[[130 136 134 131]
 [124 111 135 127]
 [132 112 102 128]] result: 128

[[158 141 148 129]
 [108 133 152 122]
 [124 115 127 112]] result: 112

[[107 128 134 125 128]
 [125 114 140 126 145]
 [128 123 121 119 126]] result: 126

[[144 121 120 109]
 [108 129 127 135]
 [156 107 141 118]] result: 118

[[144 156 135 127]
 [132 127 128 132]
 [117 126 123 120]] result: 120

[[123 137 139 125 152 112]
 [119 133 140 122 157 117]
 [125 134 140 126 155 116]] result: 116
---
[[127 128 126 133 150]
 [130 112 125 134 135]
 [143 129 127 134 136]] ans = 136

[108 152 134 133 115 139] ans = 134

[151 133 140 107 111 123] ans = 133

[[150 133 152 140 120 115 126]
 [137 145 122 127 125 144 120]
 [157 120 148 146 128 133 122]] ans = 150

[134 127 153 140 121 104] ans = 134

[119 105 146 154 100 137 128] ans = 137

[[140 140 137 118 112 116]
 [141 142 138 119 110 114]
 [114 127 122 140 149 130]] ans = 141

[[117 100 113 131 150 128 144]
 [112 145 125 113 128 119 109]] ans = 144

[[132 106 129 118]
 [141 105 115 145]] ans = 132
---
[[131 149 135 123 106 112]
 [124 139 119 124 118 121]
 [141 132 104 138 112 150]] 119

[[118 152 119 123]
 [132 110 114 158]] 119

[[124 125 110 121]
 [154 130 149 134]] 110

[[151 138 134 132 125 134 134]
 [151 127 143 127 140 119 136]] 134

[[115 130 128 135]
 [146 113 128 100]] 128

[[109 140 123 111 106]
 [134 125 110 146 138]
 [116 121 101 118 103]] 110

[[126 127 125 129]
 [115 124 107 138]] 125
---
[[143 136 128 146 132 114 110]
 [125 140 103 120 130 149 126]
 [145 135 131 146 134 113 113]] gives 114

[[122  98 140 127]
 [134 128 102 120]
 [126 143 126 124]] gives 140

[[132 105 124 132]
 [124 157 129 119]
 [132 137 133 122]] gives 124

[[110 136 132 141 112 123]
 [112 115 137 122 141 116]
 [142 106 127 111 143 138]] gives 112

[[117 143 118 136 136 115 128]
 [139 116 140 129 141 132 123]
 [101 111 104 122 128 111 126]] gives 115

[[134 122 129 118 125 157]
 [134 126 137 125 152  99]
 [130 143 124 133 133 129]] gives 125

[[121 121 106 147 141 126 145]
 [121 121 106 147 141 126 145]
 [136 126 154 116 123 130 115]] gives 126

[[155 115 139 130 127 126]
 [150 110 139 129 130 116]
 [110 121 132 124 118 105]] gives 127

[[124 128 129 124 135 123 124]
 [121 133 129 133 131 140 127]
 [130 102 145 152 132 104 121]] gives 123
---
[[122 105 126 126]
 [126 106 126 124]
 [122 102 126 126]] >> 122

[[146 143 116 119]
 [ 98 131 146 115]
 [111 140 138 110]] >> 146

[[116 109 119 115 135 125]
 [122 149 129 139 127 133]
 [149 129 119 139 156 126]] >> 116

[[141 132 130 132 129 145]
 [135 130 118 130 150 140]
 [128 118 124 118 127 127]] >> 141

[[129 129 131 128 128 151 147]
 [129 128 129 128 128 151 148]
 [129 130 129 129 128 129 147]] >> 129

[[135 119 112 112 130 144 135]
 [137 144 142 114 140 110 117]
 [138 149 117 111 134 138 146]] >> 135

[[111 133 115 100]
 [145 122 136 124]
 [134 153 115 132]] >> 111
---
array([151, 108, 112, 122, 114]) 114
array([136, 129, 144, 135, 111, 104]) 104
array([124, 127, 116, 128, 122, 100]) 100
array([102, 145, 112, 133, 147, 141]) 141
array([151, 148, 133, 129, 130]) 130
array([125, 140, 132, 141, 151, 119]) 119
array([100, 100, 136, 153]) 153
array([132, 123, 105, 121]) 121
---
[[103, 102, 156, 153, 156, 155], [155, 137, 155, 155, 157, 153], [154, 155, 105, 101, 110, 101]] ans = 137
[[117, 138, 107, 110, 144, 120], [107, 122, 137, 127, 144, 136], [109, 122, 135, 126, 146, 133]] ans = 122
[[149, 121, 142, 135], [144, 137, 137, 143], [140, 154, 139, 141]] ans = 137
[[120, 110, 120, 109, 129, 121], [116, 109, 122, 107, 132, 109], [130, 106, 122, 122, 104, 140]] ans = 109
[[110, 120, 127, 140, 137], [130, 139, 147, 126, 135], [141, 119, 105, 117, 118]] ans = 139
[[123, 125, 123, 129, 115], [120, 129, 136, 136, 107], [147, 132, 125, 120, 156]] ans = 129
[[151, 136, 130, 124, 146, 146, 116], [144, 141, 130, 131, 142, 146, 110], [123, 132, 135, 138, 145, 130, 138]] ans = 141
[[122, 138, 143, 147, 129], [123, 118, 128, 102, 121], [131, 109, 118, 105, 129]] ans = 118
